[  50 -141  -83  221  197  422   70   42  279  493  741 -292 -112 -102
   67  102  180  -45  185  337 -144  -18  205  326  266  -45  233  267
 -158  -61 -202  251 -143  148 -211 -172] : 10
[ -17  -65  -55 -175  267  228 -272  -91  264  279  267   89  244  238
    4  406 -150  -39   27   15  126  159  -96   40 -112 -100  187  438
  193  -26 -240    3    1 -214   -9   95] : 5
[  42 -193  232 -214  162 -246  -36  -72  569 -144  -70 -228 -210  282
  -51 -337 -179 -181  -74  244  135   83 -332  171  -94  106  267  107
  446 -296  168   -4  -10 -325 -241 -222] : 3
[   4 -138  -38  361  109  500   59   43  170  383  667 -239  -89  -58
   93   88  193 -122  121  211 -122 -101  239  214  278   -7  258  262
 -180  -20 -237  340  -88  193 -225 -104] : 3
[ -95 -130  357 -227   84 -287  -89 -111  323 -176 -169 -178 -246  259
  -19 -308 -239 -247  -83  214  133   77 -295  111  -30  147  230   66
  371 -358  138  -23 -162 -281 -259 -267] : 5
[  53 -197  270 -239  113 -229  -70  -62  460  -76  -96 -167 -188  307
  -60 -409 -231 -238  -71  256  105   88 -207  290 -146  115  254   38
  388 -330  103  -24  -63 -293 -264 -260] : 2
[  85 -177  -26  249  216  568   26  -29  310  469  761 -167   12  -98
  -34  196  127  -71  154  253 -179  -52  204  316  197  -76  315  217
 -131  -59 -194  181 -141  117 -221 -139] : 9
[   1 -193  -56  238  172  421   47   77  321  351  760 -272  -28  -93
  -66   89  190  -90  160  301 -159  -45  154  305  263  -54  289  196
 -157  -71 -157  225 -129  124 -219 -145] : 9
[  14 -146   25  273  221  491  119  140  302  437  827 -288 -125  -80
   80  -11  256  -95  154  391 -230  -62  151  347  307  -73  276  128
 -106  -92 -214  288  -88  138 -316 -155] : 6
[  28 -168   24  277  137  408   73  183  218  412  668 -232  -72 -241
  -23   61  298  -70  191  345 -107    2  131  293  295  -58  106  142
 -190  -84 -199  220 -125  202 -245 -154] : 9
[  30 -194  -71  269  233  465   62   26  303  409  767 -362 -145    9
   38   25  168  -65  215  352 -142  -45  142  334  278  -30  299  198
 -121  -55 -201  305  -96  129 -293 -166] : 2
[ -68  -55  -35 -152  289  176 -221  -12  153  188  228   42  159  210
  -33  350 -131   -2   35   74  171  122 -182  -84  -28  -30  159  414
  165   59 -241   69   -6 -198  -50   75] : 7
[ -42  -70  -22 -159  296  189 -259  -53  176  173  256   59  130  317
  -21  382  -89 -103   20   76  137  116 -196  -76  -57  -26  191  427
   85   52 -286   53   -3 -208  -24   89] : 8
[ -38  -65   -8 -163  200  195 -259    1  178  195  203   86  170  232
   16  328 -107 -111   -2   43  158  132 -153  -28  -69  -86  180  372
  194  -15 -268   55   53 -194   34  152] : 9
[  43 -124 -129  295  273  586   81   84  252  502  758 -313  -94 -113
  124   96  234 -119  149  257 -188    1  124  303  293    1  263  193
 -212  -51 -246  303  -44  186 -365 -150] : 5
[ -89  -76  -45  -99  285  180 -262   -2  181  214  288   -3  123  242
   -7  328  -55  -59   43   71  186  112 -221  -20  -71  -38  198  407
  155   39 -307  125   28 -116   17  123] : 0
[  40 -183    6  279  172  600   48    4  278  522  839 -144   87 -123
   60  258  170  -72  173  251 -235  -64  288  319  244  -76  309  236
 -157  -73 -225  191 -160  168 -265 -162] : 1
[  15 -160  -47  239  244  506   -7  110  233  372  750 -206  -32 -149
  -29   90  233 -153  139  248 -133  -64  145  256  339  -43  208  144
  -70  -47 -317  267  -98  208 -233  -92] : 2
[  33 -200   22  312  224  467   80  202  291  402  899 -278 -190 -133
  -70   -6  316  -66  182  363 -155  -98  166  322  374 -100  354  177
 -227  -29 -227  325 -116  191 -201 -162] : 7
[  43 -169  -78  326  141  486   94  151  284  442  754 -243  -46 -227
   26   86  337  -58  213  288  -83  -11   62  282  255  -44  183  226
 -170   32 -263  235  -48  203 -233 -119] : 8
[ -42  -87   32 -169  273  147 -320  -63  221  204  347   68  156  278
  -28  348 -140  -74   42   65  130  107 -149   72  -59  -51  259  416
  143    8 -296   45  -32 -170   43   92] : 0
[ -42  -73   -4 -169  289  144 -276  -13  232  192  325   14  140  285
  -57  309 -103  -65   25  106   78  140 -166    3   -6  -75  210  382
  155  -36 -198   72    1 -215  -21   90] : 10
[   8 -217 -110  283  279  447  -63   17  293  360  858 -292 -104  -36
  -94   80  167 -189  178  237 -130 -138   88  308  235  -24  398  258
  -97  -23 -226  312 -164  178 -160 -142] : 1
[  -5 -159  -73  237  150  465   97  148  351  356  812 -300  -38 -124
  -10   62  182 -119  137  412 -179  -14   55  278  323  -76  264  192
 -170 -100 -156  226  -82  126 -250 -108] : 2
[ -11 -174  300 -250  107 -250  -13  -52  432  -18  -36 -155 -207  196
   80 -253 -274 -240  -13  308   76  123 -111  219   20  -19  164  196
  250 -378  102  -91  -18 -294 -213 -201] : 4
[ -71  -36   18 -186  277  212 -275  -23  140  157  232   57  145  271
   61  361 -118  -87   19    4  130  156 -160  -69   10    1  172  387
  172   -3 -253   62   50 -208 -122   94] : 5
[-117  -73  -30 -134  265  149 -214   40  223  193  302   -6  161  231
  -11  333  -95  -49   22  114  132  121 -174  -33  -57  -68  190  441
  183  -27 -185   91   22 -209  -50   97] : 0
[ -59  -42   20 -130  243  119 -213  -44  235  166  240   27  152  309
   32  338 -117  -11  -27  106  100  108  -96  -39  -29  -60  217  420
  135   45 -215   81   17 -203   10  115] : 4
[  83 -182  367 -263  103 -181  -94  -89  405  -50 -109 -140 -225  144
   -3 -375 -268 -312    5  213  138  108 -250  258  -23  154  209  -30
  421 -319  -28  -90  -45 -159 -238 -282] : 5
[  13 -163  329 -278  173 -239 -148  -90  314 -134 -151 -102 -230  226
   18 -360 -257 -300  -15  191  131   47 -179  118  -72  126  238   38
  397 -312  -42  -40  -76 -246 -285 -274] : 4
[  43 -192  290 -200  181 -240  -78 -111  462 -108  -19 -159 -149  258
  -63 -298 -357 -264  -59  240   65   34 -210  282  -43   34  298   94
  421 -357   55  -86  -64 -313 -148 -222] : 7
[  14 -156  255 -268  150 -222  -92 -125  284 -111 -186 -181 -248  262
   16 -299 -304 -285   19  215  156   93 -296   82  -21  160  202   45
  451 -259  -68  -42  -37 -298 -257 -220] : 2
[ -59  -92  -41  -88  207  176 -243  -29  185  228  253   36  184  307
  -45  354 -141  -54  -14   68  135  119 -133   28  -83  -94  272  397
  125    0 -216  106    0 -179   65  113] : 7
[ 136 -151  -73  344  183  428   71  152  279  402  789 -317 -239 -194
  -22 -129  312  -23  219  294  -63 -103   97  328  252   28  239  247
 -140   77 -213  343  -81  197 -215 -173] : 10
[ -83 -103  -19 -121  222   91 -214   42  244  211  316   -5   62  263
  -44  241  -72   18   40  146  177  143 -226   65  -51  -94  242  419
  127  -14 -168  127  -37 -194   12   70] : 10
[-117  -97  -32  -70  192  152 -247   19  182  166  269   28  158  295
  -57  343 -118  -41    1   47  175   96 -166  -11  -11  -79  247  439
  198   42 -213  139   42 -205  -25  124] : 3
[  -2 -225  308 -344  169 -256 -109  -91  427 -180  -55  -58  -55  279
 -126 -256 -353 -342  -66  207  122   52 -286  172  -85   96  288   33
  465 -329  -13 -129  -55 -340 -172 -220] : 1
[ -32  -83  348 -299   31 -318  -18  -92  405 -235 -217 -146 -238  193
  111 -329 -296 -240  -85  250   92  120 -247   28   37  190  111   84
  471 -377  161 -103  -52 -322 -349 -238] : 3
[ -87  -79   -9 -143  263  126 -252    2  227  135  310   16  137  353
    5  333  -96  -64    3  131  114  162 -176    4  -30  -76  172  416
  140  -59 -182   96   -3 -183   -2  116] : 2
[  65 -178  -12  328  127  518   87  116  295  413  824 -201  -57 -103
  -14   33  228  -85  112  277 -182  -98  177  357  292  -48  358  199
 -187    7 -182  270 -106  123 -278 -157] : 8
[ -67  -64  -42 -103  270  127 -268  -36  224  187  264   -6  125  219
   35  343 -123  -15   42   64  164  113 -155   -8  -24  -68  214  471
  195   53 -221   91   28 -164   -5  119] : 4
[ -50  -52    2 -143  255  185 -225  -87  194  220  264   27  153  276
   20  383 -121  -34    0   93  110  116 -122   -4  -51  -54  222  421
  151    1 -186   50  -27 -180  -21   80] : 6
[  18 -184  321 -138   51 -263   40   19  435 -125 -117 -275 -229  169
   45 -409 -214 -196    1  391  128  104 -280  193  -31   73  177  -26
  508 -399  124  -30  -14 -276 -295 -245] : 2
[  79 -123  378 -205   10 -235  -52  -86  339  -98 -132 -147 -286  140
  162 -401 -148 -235   18  187  141  140 -272  284  -16  253  182   83
  326 -270  -12  -17  -30 -191 -309 -293] : 3
[  78 -120  248 -219   47 -238   11  -55  486  -82  -90 -203 -255  135
  -25 -466 -209 -215  -42  299  108  116 -275  238  -68  198  183  125
  306 -263  167  -19  -71 -235 -273 -279] : 8
[ -77  -99  -51  -83  222  189 -248  -49  265  214  293    8  200  344
   -3  342 -138  -56   23   68  113  131 -157   69  -50  -96  229  421
  179  -15 -251  116   63 -180   -3  121] : 3
[ -51 -153  -70  228  173  420   66  131  362  403  769 -219   18 -150
  -22  104  149  -95   61  319 -180  -41   66  288  253  -49  272  216
 -160  -79 -145  216 -180  161 -212 -123] : 0
[ -61  -72   -7 -131  216  187 -276  -46  174  177  243   66  169  317
    5  380  -93  -67   42   72  113  134 -157  -67  -66  -25  158  381
  144    3 -263   64   -2 -182  -79   69] : 3
[   1 -147   17  289  152  390  -15   59  276  391  789 -217  -28 -109
   30  139  137  -70  138  271 -215  -63  218  345  339  -43  284  242
 -129  -21 -182  237 -174  192 -214 -141] : 4
[ -46  -66   18 -115  268  215 -229  -22  227  239  345   57  213  265
  -44  415 -171  -56   -3   83   73  108  -79   45  -20  -78  199  424
  143   14 -211   10   -1 -218  -45   88] : 5
[ -79  -54  -35 -163  265  150 -239   18  168  153  279  -10  112  270
  -23  287  -84  -56   59   92  131  141 -207  -74   -2  -12  180  383
  172   30 -263  117   45 -207  -43  107] : 10
[  88 -153  110  197  139  441  110   67  337  409  724 -131   25 -127
    7  128  174   -1  117  386 -186   -6  194  256  238  -62  224  134
 -180  -95 -148  145 -221  162 -173 -196] : 7
[  24 -203  341 -217  217 -249  -41  -76  444  -35 -114 -153 -151  283
  -58 -244 -264 -228  -64  332   82   79 -184  229  -86  -74  199   29
  469 -464  101  -87  -59 -353 -188 -198] : 6
[  50 -159  -25  268  151  500   94   78  243  398  814 -279  -73  -76
   83  108  209  -61  170  344 -176  -53  193  244  316   17  234  207
 -209   13 -168  216 -118  148 -333 -176] : 2
[  21 -203  309 -258  113 -273 -109 -164  451  -84  -53 -119 -122  314
  -55 -295 -392 -291 -103  252   58   72 -227  292  -71   52  350   43
  414 -414  130 -106 -111 -299 -199 -263] : 1
[  33 -190  -82  247  267  419   41   98  312  342  787 -321 -158  -12
   -9   -8  106 -140  143  345 -179  -68  136  323  340  -25  362  161
  -90  -86 -216  314 -132  148 -266 -161] : 2
[ -51  -86  -20 -136  244  186 -231    2  238  212  280   71  212  275
  -57  355 -123  -53    8   96  107  137 -157    4  -37  -95  167  402
  180  -14 -208   58   40 -249  -80   88] : 3
[  39 -164  199 -171   90 -209  -60 -120  436  -82 -106 -219 -162  221
   30 -399 -244 -219  -95  200  123   84 -256  272  -49   97  289   29
  424 -329   92  -10  -35 -257 -242 -207] : 2
[ -96 -100  -10 -213  273  182 -241   21  158  174  258   73  241  276
  -61  415 -100  -73   52  101  152  135 -236 -118  -32  -71  149  387
  160   19 -263   28   49 -262  -69   91] : 1
[ -90  -84    1 -178  264  142 -247  -14  235  160  314   16  167  322
  -26  374 -114  -89   29  127  114  128 -173  -18  -28  -71  186  446
  159  -40 -187   75   36 -229   -5  115] : 1
[ 103 -180   36  261  219  454    7   -5  337  428  836 -302 -184  -77
  126    1  247  -50  260  313 -147  -45  160  354  246  -20  415  184
 -110   -6 -257  284 -105  166 -248 -181] : 4
[ -38  -77   -3 -126  241  156 -230   24  254  198  256   70  129  254
  -66  355  -29  -41    0  106  152  134 -172  -34  -48 -100  131  458
  105   -4 -197   73   22 -193    7  102] : 3
[ -26 -167  -72  288  242  467   72   29  305  407  817 -294  -69  -20
   30  107  141  -83  135  287 -193  -88  195  260  308  -38  276  310
 -195  -24 -135  277 -146  123 -303 -165] : 3
[  -7 -149  367 -151   39 -353   19   19  436 -144 -108 -295 -420  216
   46 -578 -176 -187  -20  308  164   85 -265  301  -16  146  276   26
  457 -345  133   44  -19 -247 -295 -298] : 5
[  46 -174  -52  226  251  485   42   43  380  361  797 -185   37 -103
  -68  128  149 -121  113  299 -236  -53  163  255  264  -43  247  202
 -174 -107 -160  199 -184  129 -275 -172] : 3
[  35 -200  325 -211  137 -355  -78  -81  479  -68  -90 -231 -251  286
   -1 -494 -341 -229  -26  288  116   25 -198  387 -124   77  350   31
  485 -360   11  -29  -86 -325 -203 -269] : 0
[ -21 -138  311 -183  127 -247  -48   -5  356 -144  -77 -206 -307  222
    8 -371 -157 -256  -48  216  120   69 -255  169    1  138  227   90
  325 -308   66   -2  -33 -275 -282 -238] : 5
[  27 -197  -82  290  149  435   82  108  383  410  811 -389 -205 -118
  102  -38  296  -37  217  287  -54  -15   -3  403  307  -14  335  224
 -184    9 -208  317  -57  220 -211 -154] : 5
[ -23 -185   -3  295  199  468   75   98  263  404  772 -267  -72 -137
    3   72  220 -110  154  328 -133  -45  151  347  276  -94  246  187
 -150 -130 -163  266 -121  157 -243 -132] : 9
[ -38 -139   28  227  180  399   12   30  254  419  748 -142   10 -130
  -22  179  234  -44   77  272 -152  -57  304  220  247 -135  282  295
 -217  -83  -90  211 -231  122 -183 -135] : 4
[  -3 -169  -33  391  215  507  103  207  250  453  781 -274 -104 -160
  -71  -11  245  -27  100  292 -129 -116  210  370  327 -104  357  216
 -153  -26 -193  380  -79  192 -242 -135] : 7
[ -12 -146  203 -252  225 -221 -144  -50  218 -146 -192 -139 -270  282
  -23 -338 -228 -359  -76  125  127   10 -310  103  -49  188  215   44
  316 -234 -105   -1  -70 -270 -297 -235] : 6
[  60 -158  276 -288  135 -135  -39 -150  446 -135  -88 -146  -89  127
   62 -210 -240 -290   20  235  100   97 -204   89 -115  140   73  100
  425 -409   70 -151   -1 -283 -271 -232] : 0
[  64 -101   -9  221  133  483   74   76  168  401  627 -269 -201 -127
  150   19  300   24  277  233  -87   35    5  155  315  151  204  137
 -193  130 -335  268  -73  182 -387 -208] : 5
[ 124 -215  371 -208  123 -251 -124  -82  508 -166    2 -140 -213  164
  -57 -401 -188 -311   20  230  125   73 -347  230  -26   65  268    3
  488 -338   -7  -80  -15 -255 -135 -213] : 3
[  13 -128  389 -188  132 -224  -28  -50  365 -129  -99 -234 -306  201
  142 -440 -254 -224    4  260   87   27 -143  203   47  161  201   82
  460 -291   42   32   11 -250 -365 -266] : 4
[ 105 -176  -62  269  267  472   75  182  363  361  784 -259 -149 -154
   -5  -94  298  -67  150  301  -67  -54   82  273  260  -50  167  144
 -103  -53 -167  296  -54  164 -273 -122] : 5
[   4 -134   58  326  174  449   98   77  202  427  775 -277 -152 -117
   48   34  232 -114  146  360 -220  -64  281  370  356  -14  280  214
 -269 -111 -159  289 -184  172 -351 -224] : 8
[ -41 -103  276 -155   99 -264   59  -70  293 -153 -184 -259 -259  181
   36 -317 -290 -145   20  293  152   31 -211   35   19  207   97  157
  398 -179   16  -49  -57 -277 -305 -249] : 2
